Each row has two labels, one from each of two sets.
[ 10.5  -0.6  10.8  -3.7  -0.4 -14.5 -33.6  -5.2 -25.5 -11.1   3.0   3.2
   7.0  -2.7  -1.5  -9.3  -6.7  -1.5 -36.8   7.6  -2.5 -10.1   9.6  13.2
  -8.2   3.9  -9.2   4.3]
Q96 [63]
[  6.1  17.3  12.3  -9.8  -9.2  -1.7  57.5  -6.5   2.3 -11.5 -14.2 -28.1
  -2.4  -2.4  -3.4 -16.5   1.8   9.5  -8.4  20.8   0.3   1.8  10.6  -3.0
  -1.6 -10.1  33.7 -46.2]
Q674 [70]
[-11.6   3.4  -0.5  -3.8   6.7 -12.8 -24.7  -4.6   1.5  -8.3   9.6  -6.9
 -11.1   1.5 -13.3  39.0   2.2  -9.0  -9.6  29.1  -0.2  -8.7   4.3   5.1
   6.8  -2.0   0.7 -35.6]
Q674 [66]
[ 40.5  46.5  15.2 -17.7 -19.3  -7.3  11.4   5.6  -8.1  -4.9 -11.2 -19.5
  13.7  -6.8 -15.8   1.7 -14.0  11.0 -70.0  57.5 -11.4 -28.1  15.3  63.1
 -13.9  -7.8  -0.6 -48.0]
Q96 [70]
[-12.2  -1.9  -8.4  -8.1  -0.3 -10.4 -41.1  -0.8  -1.7 -11.8  14.5 -10.4
  -6.7  -7.6  -4.9  11.7   5.0   3.1   7.7  24.1   5.9  -3.3   2.7  -7.4
   4.8 -11.3   5.9 -28.0]
Q674 [66]
[  9.6   0.4   4.4 -24.4   9.6 -21.3  -7.1   8.2 -19.7  -3.6  -4.9 -14.7
   4.3   1.3  -7.2 -37.4  -2.5   7.5 -24.0  -3.3   2.1 -12.5   3.5  18.7
  -8.5  11.1   9.5  14.2]
Q96 [70]
[  8.4  -7.1   8.4  -7.4  -3.1 -15.8  25.8  -4.5  -9.6 -10.6 -13.8 -32.8
  -5.3   0.8  -6.3 -54.0  -5.4   8.2  -6.8   1.6  10.3  -4.2   7.7   3.4
  -7.7  -9.5  28.6  38.2]
Q96 [70]
[-13.1 -16.2  10.2  -6.7   9.3 -12.5  21.4  -5.1 -15.8 -19.4  -2.5 -24.8
  -5.3   1.9  -3.4 -27.9  15.2   1.3  12.5  -7.1  13.0   8.3   8.6 -27.9
  -2.5  -0.2  38.4 -11.0]
Q674 [63]
[  9.9  14.3   6.2 -19.2   3.5 -13.5  -3.5   2.6   1.0  -1.4  -9.2 -22.2
  -7.9  -3.3 -10.8 -18.8  -3.8   2.5 -14.4  26.6   0.6 -12.9   7.0  22.0
  -5.3   0.4  20.4  11.0]
Q96 [70]
[ -3.5  24.3  13.2   5.0   9.3  -3.2  -2.1  -2.5 -11.8 -18.3  -2.9  -9.8
   8.2  -2.8   3.2  -0.5  14.1   6.7 -26.1  18.8   4.7  -8.8  10.6   7.0
 -10.6   0.8  30.2 -46.4]
Q674 [63]
[ 15.2  -1.6   6.0 -13.1  17.7  -9.5  -8.4   7.3 -13.9   0.5  -7.9 -19.2
  -4.8   3.8   6.2 -56.5  11.2   4.9  -2.2   3.2  15.1   0.7   6.8  -8.1
   2.6  15.6  36.5  35.6]
Q96 [70]
[-16.2   4.7   3.0  -6.1  -5.8  -9.2  25.9  -9.5  -5.7 -20.3  -1.0 -27.5
  -9.6  -1.6  -3.9 -23.6  15.7   1.4  10.5   8.5  10.6   9.1   2.5 -25.6
   0.0 -17.1  31.8 -16.6]
Q674 [63]
[  5.3 -24.8  -8.7 -10.0   0.4 -16.0 -16.9   1.2 -20.7 -14.1  -2.6 -26.7
   3.3  -3.0   1.8 -77.3   4.0  15.5   6.1 -33.2  11.2  -5.5   1.0   5.5
  -9.0   3.9  10.1  58.6]
Q96 [70]
[  8.0  -9.5  -2.7  -0.1  -3.0 -11.5  -8.7  -6.8  -0.6  -9.9  -4.2 -24.5
   1.7   1.1  -3.5 -45.3   3.0  11.1   5.6  -3.0  11.1   0.2   6.6  -3.6
  -1.4  -7.5  32.2  35.7]
Q96 [70]
[  1.2  21.8  14.9 -10.8  -1.7 -13.6  24.4  -2.6  -2.3  -1.9 -11.3 -18.5
  -1.6   4.8  -5.0 -12.2   2.5  -6.4 -22.8  22.7   5.4  -9.3  12.6  20.4
  -3.8   0.2  21.1   3.4]
Q674 [70]
[-10.6 -11.9   3.0 -12.5  10.8 -13.4  15.1  -5.6 -17.4 -21.1   5.6 -32.1
  -7.9  -4.6 -10.3 -19.8  16.6   9.4  12.1  -0.1   8.9   2.3   6.3 -14.2
  -0.1  -9.6  26.8 -34.6]
Q674 [63]
[-15.0  22.3  13.4  -7.6 -12.6  -9.4  31.3  -5.6  -3.5 -19.2  -4.3 -18.2
  -2.6  -1.1  -9.8  26.9   5.5   0.4 -19.5  37.8   1.9  -8.0  12.3   0.8
  -0.7 -15.7  11.6 -62.5]
Q674 [63]
[  7.5 -17.8  -5.7 -16.1  11.1 -16.4 -20.6   2.1 -18.2 -13.0  -4.9 -32.8
 -16.3   0.3   3.8 -71.1  11.3  10.0  24.4   0.0  14.4  13.0   9.9 -21.8
  -0.9  -2.1  40.0  52.2]
Q96 [70]
[-12.0  11.5  19.1  -4.6   3.2  -7.0  39.4  -3.1  -2.9  -7.8  -4.5 -23.4
   1.2   1.5  -5.5   2.6  10.8   1.7  -8.0  11.2   4.9  -2.2   6.2   2.8
  -1.4   0.2  27.6 -34.4]
Q674 [70]
[-16.6   6.0   9.2  10.7  -6.4  -6.8  40.9 -12.2  -4.1 -14.4  -8.0 -17.4
  11.3   1.9  -6.0  -8.5  10.6   7.5  -9.4  -9.9  10.4   0.8  10.0   9.8
  -6.0  -7.1  21.8 -23.3]
Q674 [63]
[-10.7 -17.3  -6.4   1.7   4.6 -15.5 -14.1  -2.4  -4.4 -12.1   6.0 -26.3
  -9.8  -2.0   1.8 -20.2  12.6   9.0  28.7   1.0  10.0   9.1   5.4 -19.3
  -1.1  -7.4  33.4  -6.6]
Q674 [63]
[-26.8  14.1   4.1  -1.9  11.1  -8.6  14.7  -1.8 -12.3 -21.2   7.2 -29.3
  -1.3  -0.9  -6.2   7.7  22.8   4.6   2.4   5.4  11.2  -3.9   5.9 -11.1
  -7.6  -3.1  21.8 -54.9]
Q674 [63]
[-18.5  29.7  14.4 -12.4  -5.8  -8.0  33.7  -9.8   2.2 -12.1  -2.6 -15.0
   4.3  -1.1  -7.5  29.2  10.8   2.7 -17.8  21.3   3.8  -6.4  18.9   5.6
  -6.1  -8.6  19.0 -76.4]
Q674 [63]
[ -9.7 -12.5  -4.1 -16.7  21.5 -15.6 -24.4   3.6  -0.6  -7.4   6.0 -27.3
 -32.2   1.1  -6.2   5.2  15.5 -11.7  24.7  46.8  11.4   7.0   6.7 -45.8
  16.1  -0.7  41.2 -20.1]
Q674 [66]
[  8.4 -12.4  -2.9 -17.1  10.9 -20.9 -56.7   5.1 -13.1  -1.6   3.9 -12.7
  -8.8   2.8 -16.6  -1.9  -5.3  -6.0 -14.8  25.8   4.4 -18.2   5.1  13.4
   4.2   9.6   9.0   7.9]
Q96 [66]
[ 14.0   3.1  -0.7   4.6   1.3 -14.0 -61.3   0.5 -11.6 -11.1  -1.1  -1.9
  -2.5  -3.4  -1.5   3.1  -3.4  -3.5 -26.5  39.6   3.2 -11.7  12.3   9.4
   0.8   1.5   8.9  -3.0]
Q96 [66]
[-17.3  10.7   4.9  -6.5  -1.8 -10.3  23.9  -5.5   1.5 -12.8  -1.0 -30.1
  -9.4  -1.5 -10.2   3.6   7.9   1.8   5.4  20.2   5.9  -0.6  10.0  -6.5
  -0.7  -9.6  26.4 -41.1]
Q674 [63]
[ 13.4   6.3   8.6 -20.3   9.5 -17.7  -0.4   0.7 -13.2  -6.5  -4.4 -26.8
  -0.8  -0.5  -9.8 -24.7  -5.0   3.8 -26.4  18.4   2.6 -11.5  10.7  20.7
  -6.5   5.0  17.8  -5.6]
Q96 [70]
[ 15.8   5.8  -6.0  -2.7  -2.4 -12.8 -70.9   3.9  -8.2 -10.6   6.0 -11.1
 -13.2  -5.4  -8.0   9.7  -1.5  -6.4 -16.4  60.9   0.0 -10.6  10.3  -3.4
   4.2  -6.8  11.9 -26.2]
Q96 [66]
[ -1.3  15.1  14.9   2.7   5.7 -14.9   2.6   6.1   7.6  -4.4  -1.5 -31.5
   1.0  -0.1 -13.4   1.4   9.8   6.4 -16.5  28.3   1.1 -46.8   9.3  40.0
  -0.4   0.5  40.1 -61.2]
Q674 [70]
[  2.7  16.7  11.1  -5.5  -8.7 -10.2  -3.9  -6.1 -14.6 -14.5  -5.4  -9.5
   3.1  -2.7 -12.7  10.2  -3.5   9.5 -39.2  25.0  -1.1 -14.2  13.0  21.9
  -9.4 -11.7  -7.4 -26.3]
Q96 [63]
[  9.1  19.3  14.3  -0.3  -2.1  -5.6   3.2  -3.6   3.2  -7.3  -3.9 -11.8
  -5.3  -3.3 -11.2  28.4   1.0  -3.3 -27.4  62.0  -2.8  -7.5  15.5   4.4
   2.0  -3.2  20.4 -81.3]
Q674 [66]
[ 23.6  20.4  16.1  -0.7   3.5  -9.7  10.3   4.1 -12.5  -8.0 -20.9  -9.0
   3.2   3.4  -0.2 -40.4   3.9   4.2 -39.7  14.1   5.7  -5.2  13.4  15.4
 -10.2   5.7  27.8  20.7]
Q96 [70]
[  9.1   3.7   5.3 -15.9 -12.5  -1.5  42.0  -4.6  -1.1 -10.9 -10.0 -26.3
  -8.7  -3.2  -5.4 -13.0   1.8   8.2  -2.0  20.6  -0.5   2.9   8.4  -4.3
  -1.9 -18.3  13.6 -21.1]
Q674 [70]
[-18.7 -24.1  -3.2  -5.1  16.8  -7.4  26.3  -7.7  -3.5 -27.7   3.7 -35.1
 -22.4   1.7   3.9 -47.3  31.7   4.7  59.1 -17.4  21.1  19.4   0.6 -57.7
  10.3  -6.7  57.1   9.2]
Q674 [63]
[ -5.8   1.4   2.2 -11.6   6.6  -9.9  23.3  -2.0 -12.3  -9.7   2.1 -21.4
  -3.7   1.0  -7.5   3.5   3.8   1.0 -11.0   7.9   4.3  -5.9   8.0  -0.3
  -5.7   2.6  13.5 -36.5]
Q674 [63]
[-13.8   1.9  -1.0 -18.7  11.6 -13.9 -17.4  -0.8 -17.2 -17.2   1.5 -12.6
 -11.4  -0.7   3.6 -15.9  19.0  -3.5   9.8  15.2  13.7   6.2   5.7 -35.6
   4.9   0.6  26.2  -1.3]
Q674 [63]
[ -2.6  -4.0   1.6 -26.7  -0.2  -8.2  39.6  -1.7  -1.8  -3.2  -2.3 -37.0
  -9.5  -1.2  -8.7 -19.0  -5.0   5.1   4.3   9.2   2.2  -2.8   3.4   9.4
  -5.6 -10.5  13.7 -18.4]
Q674 [70]
[ 17.6  10.8   4.8   1.2  -4.4  -8.5 -20.0   1.7 -15.6 -25.0  -3.9  -8.0
   2.0  -6.3  -2.4 -13.6   5.1   7.7 -18.2  33.3   4.7  -3.1   7.8  -4.0
  -4.9  -5.2  17.2 -31.7]
Q96 [63]
[-23.3 -10.1   5.7  18.2  13.4 -11.6 -33.6  -3.8  -8.5 -16.8   8.5  -1.5
  -1.3  -0.7  -2.9  10.4  12.5   1.9  11.8   8.2   8.3   6.7   1.9  -9.7
   3.7   3.9  22.3 -42.4]
Q674 [63]
[ 17.9  30.3   8.0 -26.7 -10.0 -12.8   3.3   3.5  -7.1 -13.6  -9.8 -25.7
  -4.1  -1.6  -9.9 -20.9   0.4   7.7 -31.5  42.0  -1.0 -13.5  11.3  18.5
  -9.9 -15.2  13.9 -18.2]
Q96 [70]
[ 12.1   9.8   0.7 -14.1   2.1 -13.6 -61.0   4.5 -26.9 -14.0   4.9   6.2
   4.4   1.2  -4.2  -4.2   5.0   1.5 -28.7  19.7   4.7 -14.0   4.6   1.3
  -6.3   1.8 -15.7   9.4]
Q96 [63]
[ 20.3   5.6   4.1  -6.2  11.3 -11.7 -59.9   3.0 -28.2 -13.0   3.0   3.7
   1.1  -1.2  -5.4   2.6   1.8  -3.1 -47.9  47.0  -2.0 -11.7  15.1  -0.5
  -2.4   5.5   5.6 -26.2]
Q96 [66]
[  5.9  24.8  16.1   5.6 -13.3  -0.4  53.3 -12.1   3.5  -5.1 -18.3 -16.3
  -0.6  -1.5 -14.2   6.1  -8.0   0.6 -28.5  29.8  -3.5  -3.0  14.9  17.7
  -6.2 -13.5  14.3 -24.1]
Q674 [70]
[ -7.7  -3.6  -2.0 -17.4  -0.8 -18.2  39.5  -2.4   3.8  -7.8  -6.9 -42.1
 -19.2  -0.2  -8.7 -25.6   3.9   5.8  15.7  10.2   8.4   1.5   9.8 -11.8
   0.0 -15.3  35.1 -13.9]
Q674 [70]
[ -5.5  16.3  14.2 -11.8   7.3 -12.0  38.7   2.0  -5.8   9.3  -5.3 -30.9
  -0.3   2.2  -6.5 -13.7   6.2  12.9 -12.5  13.8   5.3 -10.3   3.9  23.8
  -2.4   3.7  37.8 -34.9]
Q674 [70]
[ -7.7   6.9   1.9 -11.2  -5.9  -5.0  29.7   3.5   8.6  -4.0  -0.1 -30.7
  -0.4  -2.3  -8.9 -13.1  -0.8  21.5  -2.9  15.3  -1.8  -9.5   6.2  19.4
 -11.4 -12.0  17.2 -34.5]
Q674 [70]
[ -2.6  11.5   7.1  -2.2  -0.9 -11.8  28.4   4.0   5.2   2.6  -9.4 -33.6
  -6.8  -0.1  -5.4 -24.9   8.0   4.8   8.7   7.4   5.9   0.6   8.0   2.9
   0.7  -5.2  44.6  -1.5]
Q674 [70]
[-19.7 -11.1   5.1 -12.0  15.6 -10.5  26.0  -2.8  -6.2  -9.0   2.3 -27.9
 -10.1  -2.4  -6.7 -16.0   6.3  -2.3  11.6   3.3  11.0   6.7   7.7 -14.6
   3.6   0.4  32.2 -19.0]
Q674 [63]
[-17.6  26.1  22.8  -7.3   3.1  -8.0  43.8  -9.3 -14.0 -12.9  -4.5 -12.2
  10.4   0.2 -10.7  34.0   6.8   1.2 -39.9  19.1   4.3 -12.7  13.6  15.8
  -4.8   4.2  10.3 -76.7]
Q674 [63]

Each row has two labels, one from each of two sets.
[ -0.2  46.0  19.2 -15.3 -41.1 -23.6  46.9  11.0  -8.5 -12.0  -3.9  28.1
  17.9  10.6   6.8   0.1  -2.0  36.8   9.6  -6.8   5.7  22.1 -34.0  13.2
 -16.0 -54.2  22.2  -7.3]
<66> A
[ -2.8  15.2  13.8  21.3 -27.5  -8.6  10.3   4.2  33.2   8.0  14.0  16.9
 -11.2  -3.7  13.2  33.8  -5.8   2.7   0.0 -11.4   8.0  -7.8  -5.3   4.7
  18.6   9.3 -16.8   3.7]
<66> D
[ 12.8   4.3  15.1   8.3  -6.5  -7.2  -3.7  12.0  25.7   4.7   1.2   4.7
  -3.0 -10.4 -12.1  32.4   9.8  12.7   0.1 -31.9   1.7   0.9 -12.4 -14.1
  11.6  27.7 -26.7 -14.8]
<66> D
[ -1.0   8.5   3.3   9.2 -27.8 -11.9  11.2  -3.0  17.2   2.9   8.9  19.3
  -5.9  -4.6   5.6  17.7  -6.9   7.5   4.8  -4.8   4.7  -1.9  -2.8   7.6
   6.6   9.2  -6.4   8.5]
<66> D
[-22.1   1.5  26.1  15.9  12.5  -1.3  14.3 -12.9   8.3   5.4   2.7   2.2
   4.5 -10.6  -1.0   4.2   5.6  17.4   6.5 -13.4   1.3   7.3  20.5 -12.2
  -2.4   1.5 -10.2 -23.0]
<60> D
[ -7.6  16.7  12.1  19.7 -13.3  -7.4  13.7   1.3  13.6   1.6   8.1   5.9
   2.2  10.9   7.7  11.8   1.4  16.5  -6.8 -15.3   2.4  -0.8  -2.0  -4.4
   8.7 -13.2  -5.0 -10.9]
<66> D
[  7.8   5.9  -0.3   7.1  -4.4  -5.3   0.5   6.1  14.9  -5.5   6.3   8.2
  -9.0 -11.2   5.0  20.7   2.5  10.5  -5.0 -13.2  11.8   5.4   2.8  -5.0
  -2.9  12.3 -14.4 -12.6]
<66> D
[ 13.1  10.1  -2.0 -16.8  -1.1  -6.5   4.0   8.8  -3.9  -8.2  -5.4   4.8
   4.0   1.5  -0.2   1.0   2.9   8.2  -1.0  -6.1   4.5  10.0 -14.9   2.4
 -11.1 -12.7  10.0  -8.8]
<66> A
[ -6.9  -2.1  20.5 -13.6  -4.1 -11.7   4.1  -8.4  11.3   0.0  -4.9  14.4
  -7.1 -18.9  -6.5  14.5  -1.1  15.5  21.4  -9.2   4.6   9.6   2.2  -0.5
 -12.8  19.0 -12.9  -3.4]
<66> D
[ 16.8   3.0 -27.4   8.1 -23.7  -5.1   9.7  10.2  -5.1 -10.1   7.9   3.1
  14.8   1.1 -11.7  -8.8   8.9   6.0  -7.5 -25.3  -5.0   4.6 -13.0 -10.1
   4.5  13.5   5.1   3.4]
<66> A
[ 27.3  11.3 -12.3 -20.0 -19.7 -13.8  -8.9  18.9  -5.7  -2.8  -7.8   5.4
   3.9   7.9  -8.0  -2.3   4.1   9.8  -2.9 -18.1  -2.2   5.3 -27.8  -3.7
  -3.8  -2.9   4.1   1.0]
<66> A
[ 15.9   2.8 -15.7 -11.1 -10.1 -14.2 -14.2   7.9 -12.6   0.6  -7.0   3.2
   0.9   6.2  -0.3  -2.9  -0.3   6.4  -7.2 -10.4   3.9   2.8  -8.6  -5.0
  -5.8   0.2   6.5   1.1]
<60> A
[ 42.6  18.2 -37.6   0.0 -13.6  -3.6  -2.4  31.3  -9.2 -18.7   4.7  -8.5
  14.3   9.5  -0.4  -1.6  16.1  11.5 -28.9 -33.1   4.6  11.7 -21.1 -18.3
  -6.5  -7.4   7.2 -21.5]
<66> A
[ -8.9   8.0  14.9   2.0 -31.5 -19.7  29.2  -7.8  15.9   0.6   1.9  26.7
   6.9 -20.1 -15.8  13.1   3.8  28.4  26.2 -26.8   3.3  11.5  -9.0  -7.0
  -3.5  27.4 -15.5  -2.4]
<66> D
[ -9.3   1.3  29.8 -10.6   8.1   3.8  25.3   2.9  16.5 -14.8  -1.0   5.5
  -2.0 -25.2  -7.8  18.1   0.6   3.7  20.9   9.1   6.1   4.6  -0.6   8.3
  -9.6   4.7 -12.7  -8.5]
<66> D
[ 24.3   9.0 -24.3   7.0 -20.7  -3.7  14.3  16.0  -8.5 -14.8   7.0  -2.7
  22.9   1.9 -15.9 -11.6  13.0  15.6 -11.1 -31.2  -7.6  11.8 -21.9 -15.7
  -0.5   6.2   5.1 -10.2]
<66> A
[  6.6  23.3   7.2 -22.9 -21.2 -22.5  -0.3   7.2  -9.7   5.1 -11.4  14.5
   0.5  11.4   2.5   4.2  -3.0  22.3   5.3  -8.0   4.7   9.4 -22.7   5.0
 -11.9 -23.2  10.3  -3.4]
<66> A
